Each row was made from one path, in order. Every step used is in the known rows, and no mark comes twice. Write each row's path.
Known rows:
bevepal bodove ramodif nefiv: [-11.3  -8.3  -9.2   0.9  27.0 -36.6 -33.6  -0.2  37.3   2.1 -13.6  34.4
  -2.8   3.2  14.2  -2.4   9.7 -14.3   6.7  -3.2  36.2  16.0 -24.6 -29.5
  -1.0 -36.2   9.0 -32.8  39.5   2.6 -15.2 -39.7  15.3   0.5  16.2  14.6
 -18.0   2.5 -25.5  -5.1   3.6   5.6  31.6 -26.2 -19.6 -28.7]
nefiv bevepal kiruvi vadef zodo kurup: [-29.5  12.9 -17.0   8.5 -32.8  14.8  11.2  -0.9  28.0  -3.4   7.3  21.5
 -24.1 -23.3   6.9   4.8   9.3   7.6   1.5   2.9  32.1  19.4  -5.6  -7.0
  26.3   1.9 -12.1   4.3  27.4  13.2 -12.4 -26.6  -7.0   8.9  15.4  -5.3
   4.0  12.5   7.2  14.1 -12.5  22.8  -4.1   9.8   2.0  -1.3]
nefiv vadef kiruvi zodo kurup bobegof: [ -0.2  15.9 -12.0  11.3  10.6  24.9 -25.8 -12.9  16.6  13.9  14.9  -6.9
 -24.2   0.9  24.8   1.5  33.3 -19.3   9.4  -4.9  -5.6  16.6 -14.1   9.8
  25.9  -0.8  -3.7  -3.9   0.3  28.1 -16.8 -11.0 -15.1   2.3  18.6   7.6
   1.6 -26.7  -5.3  75.5  10.5  18.9  -7.7   7.3   5.7 -16.7]
kurup bobegof nefiv bodove zodo kiruvi: [ 17.7 -11.5 -27.7  -7.7  29.9   3.8 -26.5  -4.5  -6.2   1.5 -17.2  17.5
 -22.2  12.2 -12.3 -19.0  11.9   7.3 -16.9 -26.7  -8.4  -0.4   4.0   1.9
  -7.2 -29.4  -5.1  13.0  10.8  -6.9 -13.8  -9.4 -36.4  -0.4  14.5  14.8
   5.7 -21.2  -1.9  15.3 -11.0  16.3  53.7  -7.5   6.4 -35.2]
bodove zodo kiruvi vadef: [-10.4  -3.4 -21.4   0.0 -11.0 -36.3  -3.3   0.2   9.7  -9.3  -9.2  69.2
  -7.5   2.5  -0.9  -8.0  35.1  -1.6  12.6  -8.2   7.6   5.7 -14.3   0.7
 -11.8 -12.9 -18.3 -27.0  31.0  22.0  -5.1  -2.5  19.2  15.7   7.5  22.9
  10.1 -14.8   2.7  27.7 -25.8  14.0  43.1 -14.6  23.4 -30.4]
bevepal vadef nefiv zodo kiruvi ramodif: [ -2.7  14.7  -7.5  -4.8  12.2  -6.7 -31.5  25.5  15.9   2.0  -4.5  28.5
  16.9  -1.1   4.8 -11.5  21.7   1.5  -9.9  -2.1  -0.8 -17.9 -10.5 -12.4
  11.3  -8.3 -42.4  10.6  21.4   9.6  -8.7  -0.4  -2.8  -7.6  31.2   8.2
 -14.1   0.5   4.5  27.2  19.0  -3.2   5.5  -5.5   6.6  -0.1]
kurup bobegof zodo kiruvi nefiv vadef bevepal bodove: [  1.5  14.9 -42.3   6.8  -9.1  12.0 -11.3  -2.0  -1.5   2.5 -15.3  35.6
 -29.3  17.0   3.4 -23.9  14.7   3.7  -7.8   8.1   2.6   9.9 -17.0   9.8
  16.7  -2.6 -14.0  25.6  10.2   7.4 -33.1 -21.5 -50.1  10.0  13.5  -9.3
   6.8  -9.6   9.3  21.4  22.5   7.1   8.8  10.2  18.5 -10.1]
kurup bobegof nefiv bevepal: [ 11.3  -5.2  -9.6  -5.9  27.2  26.0  -4.3  11.8  14.5   3.9 -11.4  -6.8
 -22.3 -22.5   7.9   4.3  15.2   1.1 -12.2  -5.9   1.2  17.9  -3.9  -2.5
  12.0  -7.5  17.1  17.7   7.8  -6.7 -31.8 -23.8 -17.2 -10.2  13.3   4.8
   1.8  -9.6   1.8  10.9 -15.6  18.2  25.8  11.1   3.5 -16.3]
kiruvi zodo kurup bobegof nefiv: [  0.5  -2.4  -7.2   1.6   8.9  16.1  -7.4 -20.6   0.0  -9.8   3.5 -21.7
 -14.2 -31.8  25.6  -7.2  25.2   1.2   3.7 -24.5 -17.2  41.7  -3.9 -14.7
  30.9 -13.2 -12.7  -6.6   4.3  10.7  -5.8  -6.2  -5.9   2.8  11.3  15.3
   5.1 -15.3 -20.0  52.8 -15.1  29.2   7.2  17.9   5.6 -25.3]
bevepal vadef nefiv zodo kurup bobegof: [  8.3   7.9 -16.5  -2.6   7.4  18.7 -40.8  18.9   5.2  -2.2  10.6 -18.8
  10.3   4.8   8.2 -20.6  13.5   5.1 -10.8 -21.6  -1.1   2.3  -7.1  -6.4
  15.9 -20.7 -28.4   2.8  24.1  18.3 -20.5  -3.6 -16.7 -11.0  20.5 -11.0
 -26.9   5.1   7.6  46.9  -7.4  12.3   5.5  -7.5  14.9  -7.5]
zodo kiruvi ramodif bobegof nefiv bodove: [ -7.8  -3.7   9.3 -11.6  40.9  16.8 -30.8   9.5  -8.7   8.4 -23.4  47.7
  14.3 -23.0   1.5   5.2  10.7 -12.8 -11.5 -15.6 -25.2  -4.6  12.9 -25.5
   6.7   2.1  -7.0  17.3  15.7 -15.4  22.0 -18.2 -13.3 -12.0  17.2  23.8
   1.0 -29.0   6.5  10.5   9.0  -9.4  33.3  -3.5  -9.5 -15.4]
ramodif nefiv zodo kiruvi vadef: [-17.1  -0.9 -11.1  -1.4  18.4  -0.1  -7.6  -4.5   5.2  11.9  -4.0  34.3
  19.7  12.1   7.7  13.9  28.0 -11.5  -0.6   9.9  14.8  -9.8  -3.3 -13.2
   3.9  -5.2  -5.5 -19.3  12.0  15.3  16.3  -6.9  10.5  18.9  12.1  -2.4
  -5.4 -21.4  30.5  25.6   4.5  18.3  19.3 -23.8   0.6  -9.8]
zodo kiruvi nefiv bodove ramodif bobegof kurup: [ -2.7 -24.1 -16.9  -5.4  32.6  14.4 -31.0  32.0 -21.2  10.5 -18.7  43.1
  11.4  -2.0  19.8  -3.0  13.4 -15.0  -3.0 -20.2 -22.4   8.4   2.3 -42.2
   8.0 -25.8   3.1  10.8  31.5 -21.6  12.1 -23.2 -26.9   5.5  16.6   8.8
   7.9 -11.6 -12.3   0.2  -7.4   3.6  26.4 -17.8 -15.4 -17.1]
zodo kiruvi vadef nefiv bodove ramodif: [-21.1  -2.2  -1.8  -0.2  28.8 -14.9 -22.0   5.2  22.6   3.2  -3.1  50.4
  -7.8  21.4 -12.4  -2.0  34.6 -29.8  -3.3  -1.0   9.2 -13.0 -22.9 -25.8
  -9.0 -31.3 -14.4   1.9  50.4  -2.8   3.8  -8.8   6.0  10.7  19.9  11.8
  -7.8 -29.9 -11.5  20.4   1.9   5.9  11.5 -21.9  -2.3 -13.6]
bevepal bodove nefiv zodo: [ -2.9  -4.0 -30.6   1.7  29.5 -28.2 -39.5   8.3  27.9  -1.2  -6.1  22.1
  -7.2  13.4   1.9  -5.2  13.5  19.3   6.0   0.1  33.7  16.5 -29.0   4.4
  15.2 -24.8 -21.4 -41.6  23.6 -12.9 -24.8 -25.6 -18.3 -25.6  20.1   9.1
  11.6  13.6 -18.6   4.9 -12.0   8.9  22.8 -23.7 -11.7 -36.7]
ramodif bobegof nefiv bodove: [ -7.6 -19.9  12.4  -6.7  47.0  21.1 -27.4   7.6  -5.3  19.3 -10.3  14.3
  13.5 -15.4  13.2  -6.7   7.2 -24.9 -15.7 -10.0 -11.1  16.4  12.0 -18.7
  -9.3   0.9  17.6 -13.3   6.3 -16.3  -1.1 -31.0  -8.4 -24.5  15.9  14.0
  -2.1  -7.5  -0.8  13.8 -33.6   4.7  42.8  -7.3  -6.0 -20.0]
bevepal kiruvi zodo kurup bobegof nefiv: [ -4.7   4.0 -15.4  -6.3 -17.5   9.1  -8.1 -17.0  17.4   2.1   4.0   1.2
 -29.8 -35.1  15.8 -12.7   9.6  15.3  -8.8  -8.4 -14.3  25.1  -4.9 -10.9
  38.8  -2.9 -21.4  -8.8  10.4   8.7  -0.3  -8.9 -22.6   1.6  23.5  11.9
  -4.3   7.1  -4.1  37.1  -8.8  21.1  21.6  26.9  10.1 -30.3]
bodove ramodif nefiv zodo kiruvi vadef bevepal: [-26.9   1.8 -11.0  15.9  17.6 -16.7   1.9   7.1   4.6   3.4  -2.6  44.4
  12.9  24.7   9.8   5.9  21.1 -27.2 -11.1  18.2  27.8 -12.3 -11.7 -36.0
  -8.7 -20.2  17.4  -1.0  20.5   6.6  -8.8 -31.7  18.9  31.1  -2.8 -14.2
 -12.0  -5.2  10.6  17.2   7.1  15.4  -1.8 -38.1  -9.4  -4.8]
bodove zodo kiruvi nefiv bevepal: [ 11.2  -7.5 -35.2  -3.9   2.4 -27.0   3.1  19.4   0.3  -5.7 -19.8  48.7
 -17.9   2.3  21.7   5.7  31.2   8.1   4.9 -14.7  17.3  12.2   1.9  -5.1
  13.7 -26.2  -4.9  -8.0  18.7  -6.5 -11.7  -1.3   0.6   6.5   9.1  24.2
  34.8  -6.6 -17.5   8.5 -13.4  18.8  29.5 -10.1  -1.0 -37.4]
bevepal kiruvi vadef zodo: [-36.8  13.5 -11.5   9.1 -33.5 -12.1   5.5 -14.0  42.0   4.9  -0.4  52.7
 -25.7 -22.0   9.2 -15.6  21.3   2.5   2.2  28.5  28.6   4.4 -33.2 -11.0
   5.7  12.1 -24.5 -27.1  21.6  27.1 -28.2 -15.2  -3.1   7.5  31.0  11.7
  -7.3  13.6   8.1  11.6 -19.9  19.5  26.1  19.8  20.5   4.3]
nefiv bodove ramodif bobegof zodo kiruvi: [-22.9  -6.1 -11.7  -5.7  41.4 -16.2 -28.2  10.5 -20.6   7.9 -29.6  44.7
  21.6  13.6 -14.8 -13.0   9.8  -9.1 -13.0 -13.5  -3.9  -1.9  16.4 -26.0
 -15.5 -32.4  -2.3  14.9  15.1 -15.0  -0.6 -21.7 -19.7 -12.9   3.9  15.4
   1.4  -4.5  -4.0   8.0  -2.6   8.9  29.6 -27.7 -18.6 -19.1]
zodo kurup bobegof nefiv: [  6.0 -11.4  -5.4  -3.2   9.0  26.0 -27.3  -4.9   6.1  -6.8   2.2 -21.3
  -9.5 -23.4  15.8 -15.5  19.0  -0.6   4.3 -30.1 -23.6  30.3 -13.1 -13.7
  13.6 -17.7   7.5  -3.9  16.7   8.8  -9.2  -3.9  -6.5  -4.8   8.7   2.1
 -14.9 -17.6  -2.1  43.7 -24.9  11.2  24.0  11.0  10.7 -26.9]
kurup bobegof nefiv bodove: [  7.2 -12.5  -1.4  -3.6  38.8  22.2 -25.4  -9.3   8.6   6.3 -12.6  -3.4
 -14.3  -4.5   1.4 -11.7   9.5  -4.2 -13.3 -11.2  -3.0   8.9 -10.8  -9.2
  -0.8 -20.1   2.1   6.6   9.0  -8.9 -25.5 -17.5 -30.9 -16.8  22.0   6.4
  -6.4 -27.1   2.1  18.6 -14.4  19.2  40.1   3.1  -1.7 -20.8]
bevepal kiruvi zodo kurup bobegof: [-16.1  14.2 -15.4  -5.4 -23.7  -0.3 -12.3 -15.9  19.7  -5.9   0.3  14.1
 -19.9 -33.1   8.4   0.5  14.7  22.8  -3.7  -6.7  -6.3  21.0  -6.9 -10.7
  39.3  -5.4 -32.3 -16.9  17.6  15.7  -6.4  -2.7 -25.5  -2.0  18.0  12.3
  -6.5  -5.9   0.4  43.2  -2.9  28.6  18.1  21.6  12.1 -28.4]
bodove zodo kiruvi ramodif nefiv bevepal vadef: [ 14.6   3.4 -10.6 -10.4  -1.9 -24.5 -19.5  19.6  -4.9  -4.9 -20.4  45.9
   7.0  -5.5  13.9  11.2   0.5   1.2  -2.1 -17.7  28.8  -1.6  18.6 -10.6
   9.5 -14.8  -8.7  14.8  25.9  17.0   6.2 -22.9  14.8  16.0   4.8  16.4
   1.6   3.5   5.9   2.9  18.8   4.1  31.0 -18.1  -6.3 -26.7]
kurup bobegof nefiv zodo kiruvi: [  5.3  -0.1 -33.8  -4.5  31.0  18.1 -13.4   8.0   2.7   6.1 -11.7   9.6
  -7.1  -0.4  -8.0 -11.0  24.9  19.2 -17.4 -10.5 -25.3  -6.6  -5.4   1.7
   7.2 -10.6  -8.1  11.5  -5.7  -2.6 -15.7   1.1 -32.5  -3.5  19.9   4.7
   1.2 -14.0  17.6  25.6  -4.7  14.9  33.8   0.0  13.3 -15.5]
bevepal nefiv vadef zodo kiruvi ramodif bobegof: [-18.5  14.8 -14.1  14.7   5.0  16.3 -25.6   6.2   0.9  17.8 -14.9  35.5
   2.6  -9.2  22.8   3.4  17.3  -1.1 -12.8 -16.2  20.0   3.2 -36.8  -6.1
  17.3  11.3 -20.5   2.9   1.3  20.6  -7.0 -23.4 -16.4   9.7  35.9  25.2
  -1.6  12.5   8.2   0.3  21.9  -4.2  17.7  27.8  10.5   9.3]
zodo kiruvi nefiv vadef bevepal bodove: [-13.4   3.6 -24.1   9.4  -9.3   3.7 -20.5   8.8  25.0   7.3   2.7  54.3
 -19.9  16.4  13.0   1.7  23.1 -14.5   2.0   2.8   2.2   7.7 -32.9  -2.7
  14.3   5.3  -7.4 -11.2  22.8   3.2 -11.4 -15.7 -18.3   9.9  21.6  -5.1
   8.2 -25.0   0.9  27.7  15.5  -4.4   8.1  -1.3   6.5 -20.7]
bobegof nefiv vadef zodo kiruvi: [-11.2  -6.3 -17.4  16.4  12.8   9.9 -11.7  -1.0  21.8  20.6   3.7   4.1
 -17.8   7.9   8.1 -17.3  31.7 -15.6  -3.8  -7.0 -14.0  10.9 -23.5   4.1
  -9.4  10.0   7.5  -4.8 -22.0  17.9 -16.2  -5.9  -0.3  15.2  28.9  16.6
   6.9   3.7  -8.2  25.4  -0.7   2.0  18.4  23.0   9.3  -0.9]
zodo kiruvi vadef nefiv bevepal: [-18.1   6.6  -5.7  -6.7   5.0   4.1  -5.0  17.0  29.8   3.3   1.8  40.0
 -14.6  -2.5  -6.5  15.1  44.3 -22.5  -1.7   7.3   7.6  -0.8 -12.4  -4.0
   6.6   0.3 -10.4   4.4  43.5   4.3  -0.3  -5.6   8.1  10.1  15.7   7.8
   3.3 -25.2  -1.5  23.3  -3.2   7.3   3.3  -1.8  14.1  -9.0]
zodo kurup bobegof nefiv bevepal vadef kiruvi ramodif: [ 23.0   8.4  -5.8  -8.2  -0.1  48.4 -35.5  12.7   4.1   0.3   6.0 -11.8
 -22.0 -34.2  28.2 -13.9  -5.0  -4.4   2.3 -19.3  -1.6  14.3   5.0  -9.2
  36.6  -8.6   3.1  48.7  30.1  10.9  -7.6 -27.2 -17.4  -9.2  17.0  -9.6
 -15.3  -2.6   7.4  38.7   3.7  -5.7   3.3  -0.1  -4.7 -15.8]
bevepal kiruvi zodo kurup bobegof nefiv vadef: [  1.4   2.9 -13.3   3.2  -9.8  17.7  -7.7 -14.9  15.5  12.5   9.3  -5.6
 -27.1 -19.9  15.2  -6.0   4.2   7.1 -10.4 -13.0 -17.4  23.3 -10.3   0.6
  37.5   2.7 -15.1  -5.9  -2.5  15.9   5.7 -17.5 -20.3   9.8  27.4   7.8
  -5.1   5.2   8.1  43.2   4.2  16.0  12.3  29.5   9.0 -25.2]

Which path is each row?
[ -9.4  12.1   7.4  16.1  -9.3   3.1 -17.2 -16.0  22.6  10.5  -5.6   7.9
  -6.3 -16.4  31.4   2.7   2.3  -9.2   0.4   1.5  22.9   6.6 -14.5 -25.8
  27.3   1.7  -4.2  -6.5   0.3  24.6   2.7 -25.0   2.4  20.3  23.6  14.7
 -18.3   6.2   4.2  12.9  34.3   6.4   0.6  26.6  -9.2   2.9]
bevepal kiruvi ramodif nefiv vadef zodo kurup
[ 13.8   8.9 -13.9   1.4  33.2  -9.8 -50.1  10.4  10.2  21.4 -13.9  35.2
 -20.5   1.7  25.9 -17.7   4.0 -18.7   9.7  17.0  29.6  15.1 -13.7  10.1
  20.5   2.5  -1.0  -5.5  20.6  -1.7 -15.7 -52.8 -19.2 -21.5  21.8  20.3
   7.3  27.0 -18.3   4.4  12.6 -19.7  10.4  -6.5  -9.3 -21.1]
bevepal bodove nefiv vadef kiruvi ramodif bobegof zodo
[  7.8  15.5 -36.9  -3.5   7.0  33.0 -21.7  -9.9  24.8   6.2  13.4  -9.6
 -53.3 -21.2  23.8 -12.9  19.8  -4.1   3.2  -5.7  10.4  31.4   9.5  10.3
  45.8  -9.6  -5.7  20.0  24.3  -3.1 -14.4 -32.0 -35.2  -7.2  22.2   3.7
  17.2  -2.2 -34.5  43.4   0.8  15.6  -4.4  -4.0  -8.4 -29.8]
vadef kiruvi zodo kurup bobegof nefiv bevepal bodove
[-12.9   7.4 -28.8   3.3  -0.9  10.5 -13.6  14.3 -15.6  15.8 -12.7  53.9
  -1.1   5.9  16.4 -18.1  11.9 -18.0  -9.4   9.3  -4.9  17.3   4.9   1.1
   9.3  18.7   0.3   5.5   7.5   1.1  -8.6 -35.3 -27.7   2.0   8.4  -2.3
  10.7   9.7   5.9  16.1   3.5  -6.6  11.6  -0.3  14.0  -8.4]
ramodif bobegof zodo kiruvi nefiv vadef bevepal bodove
[ -9.2   2.6 -20.2  17.8 -19.9  10.9 -27.7 -12.1  -8.4 -14.5   1.6   0.0
 -16.7  18.1  11.9 -21.5   3.7   2.1 -21.0 -24.6  40.8  19.7 -24.9  -4.4
   2.5 -33.0  -9.4   5.2  31.7  -2.9 -40.0 -31.7 -40.0   2.9   4.0 -14.3
  -4.2  -6.4 -10.7  21.7 -16.4  25.0  17.2  -5.8   8.2 -33.6]
vadef bevepal nefiv bodove zodo kurup bobegof
[ 17.5   6.0  -2.6 -14.2   4.6  12.5 -48.1  35.4 -21.5   8.5  -4.7   2.7
  -4.4 -22.1  35.6  -9.2 -11.9 -10.6   5.2   1.2  31.5  20.8  19.4  -7.2
  35.6  -2.0   6.4  30.7  31.4   2.1  -4.2 -40.1  -9.2 -24.2   0.2  -2.1
   3.3  43.0  -3.6  17.8  -5.9 -13.9  -6.1 -13.0 -15.8 -24.3]
bodove nefiv bevepal vadef kiruvi ramodif bobegof zodo kurup
[ -7.6  -0.7 -55.1   8.1  10.4  15.5 -13.6  38.1  -4.4   3.9 -15.9  35.5
 -20.1 -13.9  22.6 -11.0  14.4   3.0  -2.2 -17.0   7.1  25.3   6.8 -28.5
  23.7 -13.3   1.2  24.6  26.2 -11.2 -17.5 -44.9 -36.7  18.0  19.1  13.3
  22.5  31.2 -40.4 -26.7   0.8   8.4   4.2  -3.2  -9.9   8.4]
vadef zodo kiruvi nefiv bevepal bodove ramodif bobegof kurup
[  2.0   2.2 -15.9   4.7   9.4  10.3 -28.2  14.9  -5.2  -2.7  -4.0 -18.6
  -1.8  -2.1  20.3   2.2 -11.6  -6.8  -7.7 -26.4  42.2  15.1   7.0 -37.8
  16.2 -37.3  20.9  26.9  23.4  24.0 -21.5 -37.0   1.3  19.1  -0.3  -9.9
 -26.1  21.9  -3.0   7.2   8.7  21.5   1.2 -17.0 -19.6  -2.3]
bodove ramodif nefiv bevepal vadef zodo kurup bobegof
[-10.1 -10.8  -6.5   3.1  16.3  15.0  -9.2   6.8 -22.4  10.7  -1.3  51.1
  -2.8   5.2   4.1 -16.9   5.1 -34.0 -23.5  -4.5  -1.4   8.1  21.7  -9.9
 -19.2   8.9  15.6   3.6  21.8  -7.7   3.3 -45.0  -8.6   7.8  -0.7  -1.1
   6.9  -2.9   5.9  15.7 -35.5   2.7  35.3 -23.2  12.9 -20.8]
ramodif bobegof nefiv bodove zodo kiruvi vadef bevepal
[  8.0   3.9  -6.6  11.9  35.0   3.9 -29.6  -8.0   5.6  17.6   4.9 -11.0
 -15.1  13.1  37.5   6.7  18.1 -35.4   3.0  -8.0  18.0  10.7  -9.0 -25.9
  21.2 -31.1  26.4   1.1  10.1  23.9  -4.5 -30.2   8.0  23.6   8.0   8.0
 -16.3  -9.6 -14.4  47.5  23.3  18.7  -7.9 -14.0 -19.1 -18.4]
bodove ramodif nefiv vadef kiruvi zodo kurup bobegof
[  7.4   3.4 -14.4   0.8  -6.1  -0.9 -17.2 -12.0  14.4  -1.8   2.5  23.3
 -33.1   9.0   1.0 -21.6   6.9  -4.3 -11.3  -8.6  24.5   0.9  -7.6  -6.4
  14.4 -29.7 -25.3  -5.1  50.4   5.3  -5.2 -23.0 -23.2   8.3  20.9   5.1
 -14.8  -4.2  -1.0  20.3 -14.8  21.0  22.6  -2.5  15.5 -24.1]
bevepal kiruvi vadef nefiv bodove zodo kurup bobegof
[ -2.8  -8.7 -17.2   2.1  33.8 -16.3  -8.0  24.7 -23.4  18.4 -28.1  50.1
  13.2   6.3  25.8 -10.5  17.2 -18.2  -2.1  -6.0  -8.9   7.6  -4.3 -28.0
   2.8 -18.4  13.3   6.0   2.0   0.2   0.8 -21.7   5.5   6.2  10.3  19.7
   6.0  15.7   0.9   9.1  -0.2  -2.1  16.0  -7.8  -6.1  -8.5]
bodove ramodif bobegof zodo kiruvi nefiv vadef
[-14.0   9.2 -20.7  21.9   4.8  12.6  -6.5 -11.5   4.5 -12.7   8.7  24.5
  -4.6  13.9  13.2  -7.4  -1.7 -16.2  -4.9   1.3  39.4  13.0 -13.7 -25.7
  13.8 -25.1   5.0   5.9  45.0  10.3 -15.8 -59.8  -6.1  26.3  -3.4 -32.7
 -22.8  -6.0  10.7  22.4   2.1  19.2 -13.4 -39.6  -1.8  -4.6]
kiruvi vadef bevepal bodove ramodif nefiv zodo kurup bobegof
[  5.8  -2.2   7.6   0.4   1.3 -19.7 -25.1 -17.7   6.6  -2.2 -17.2  25.1
  -0.6  -8.4  22.7  -2.8  -9.5  -0.9  -2.6 -12.1  30.8   3.8   7.5 -29.1
  20.3 -30.4 -11.9  -9.1  25.7  -1.8  15.4 -27.5  -2.9   6.2  14.3  18.5
 -10.4  -5.8  -3.3   4.0  17.3  12.7  26.9  -5.1 -21.7 -32.6]
bevepal kiruvi ramodif nefiv bodove zodo kurup
[-28.8  10.9 -32.9  13.8   9.4 -19.9 -21.5   9.7  22.1  -1.9  -1.9  43.7
  -1.2  28.6  -5.6  -5.7  14.0  -9.9 -15.4  10.2  25.3  -4.0 -10.3 -20.3
  -5.0 -19.5   6.2  -3.4  25.1  -7.2 -24.8 -40.2 -13.1  14.0   0.9 -14.4
  -8.6   1.0 -13.0   7.9  18.5   8.2   4.8 -37.3 -11.5 -18.5]
vadef bevepal bodove ramodif nefiv zodo kiruvi
[-15.7   1.9 -10.8   0.9   4.0  29.5  11.9  15.5   7.8  22.7  -3.2  30.2
 -19.9 -36.8  20.5  -4.5   1.2 -13.5 -20.8  14.0  16.3  17.3  15.0 -10.4
  13.6  28.1  15.9   5.4   9.0   2.1  -9.5 -49.3  -7.7   0.9  20.9   8.0
   5.0  37.1   9.6 -10.3 -32.8   8.1  23.2  13.2  10.2   7.5]
ramodif bobegof nefiv bevepal kiruvi vadef zodo
[ 10.0   9.9 -15.4  13.0  27.0  25.8 -13.2  -4.6   6.7   8.0 -15.0   9.1
 -23.7 -10.1   8.3  -9.1  19.5  -1.5  -9.7 -11.4 -15.2  -0.1 -20.3  -4.9
  11.4   3.1  -3.4  31.1 -14.6  17.0 -22.6 -14.0 -23.7  15.4  26.6  20.2
  -1.1 -14.2   4.4  17.1  25.7   4.6  16.1  30.8  11.7  11.2]
kurup bobegof nefiv vadef zodo kiruvi ramodif
[ -7.7   7.5 -27.0   8.1   8.9  30.9   6.1   1.9   0.0   1.3   2.3  26.1
 -15.3   2.8  -3.9 -14.3  21.5  -1.6 -21.8  11.0 -10.3  -6.3 -11.1  -0.7
   3.1   6.1  -2.1  22.6   7.6   3.7 -24.2 -20.4 -27.3  13.9   9.9 -18.5
  -2.4 -15.7  27.6  31.6 -10.5  15.4  13.1  -6.2  24.4  -1.7]
kurup bobegof nefiv zodo kiruvi vadef bevepal
[-14.9  14.0   2.5   8.5   4.9   1.1 -29.3  -1.9  23.3   4.3  -6.8  48.1
  -0.7   5.2   5.4  16.0  12.3 -24.4  -3.2   6.3  11.8  -3.2 -15.8 -11.9
   9.3  10.4  -0.5   4.8  22.7  11.1   2.2 -35.4  -2.8  20.9  10.4   1.7
 -12.8 -31.2   6.0  16.3  49.3 -10.6   4.3  -3.2  -4.3 -11.1]
zodo kiruvi ramodif nefiv vadef bevepal bodove
[-22.5   0.1 -12.9   5.7  17.1  30.0   4.4  18.9 -13.7  15.0   4.1  43.8
  11.8  -7.7   8.1  -8.8  18.3 -22.1 -23.2  11.4 -19.1   1.5  12.2  -9.7
  -5.3  27.0  12.1   1.9   5.0  -3.6   0.7 -34.5  -5.0   5.4   5.2 -11.9
   1.8   4.3  25.3  25.8 -29.9   0.9  15.5 -15.2  20.1  -1.2]
ramodif bobegof nefiv zodo kiruvi vadef bevepal
[ -5.0  13.7 -19.5   2.1  -5.2  14.4  -6.5  -1.0  23.3   2.6   7.5  16.3
 -19.2  -4.1   4.1 -12.5  19.4   5.7 -12.0   7.2   7.6  -4.5 -17.0  -6.8
  28.9 -11.7 -28.7  -5.3  35.4   9.2  -6.2 -12.6 -21.1   4.9  25.9  -5.6
 -20.1   0.7  17.8  30.4  -8.4  19.0   3.9   4.5  22.4  -5.5]
bevepal kiruvi vadef nefiv zodo kurup bobegof
[ -8.5  -4.8 -25.5  18.6  40.8  -5.1 -24.7  10.8  18.3  17.1  -6.9  27.4
 -12.1   1.6  14.7 -22.2   1.9 -17.1  -7.5 -16.2  12.8  23.0 -15.6 -15.4
  -4.0 -12.1  14.4 -11.2   7.0   2.8 -22.3 -60.0  -1.9   1.1  25.9  21.0
  -4.7  35.0 -28.0  -8.5  -6.5  -4.3  22.1  -8.4  -8.4  -1.5]
bevepal bodove ramodif bobegof nefiv vadef zodo
[-17.1  -0.6   0.0  16.7  18.1  -4.8   4.5  17.5   6.1  25.0   1.6  34.3
  -9.2 -10.1  25.0  -6.4   0.8 -32.6 -29.9  12.8  -3.8  14.4  -3.2 -26.7
   2.5  10.3  27.4  -3.2  -4.7  -2.0 -16.2 -59.3   5.6  10.5  11.2   8.4
  -5.7  35.8 -10.7  13.3  -9.2   2.6   7.1   4.2  -1.6 -10.3]
bodove ramodif bobegof nefiv vadef bevepal kiruvi zodo
[-12.7   5.5 -10.5  21.1  15.3  29.6 -18.7  21.9  -7.4  12.8 -10.2  21.0
  12.3 -14.9  14.8  -1.7  24.4 -13.7  -0.3 -14.5 -28.0  13.6  -4.4 -10.8
   2.2  23.2  -3.3  16.4 -10.8  20.4  -8.9 -32.1 -16.2  22.4  18.2  20.5
   3.6   1.0  -5.4  13.2  18.9  -0.3   0.9  25.4  11.0  26.2]
nefiv vadef zodo kiruvi ramodif bobegof kurup
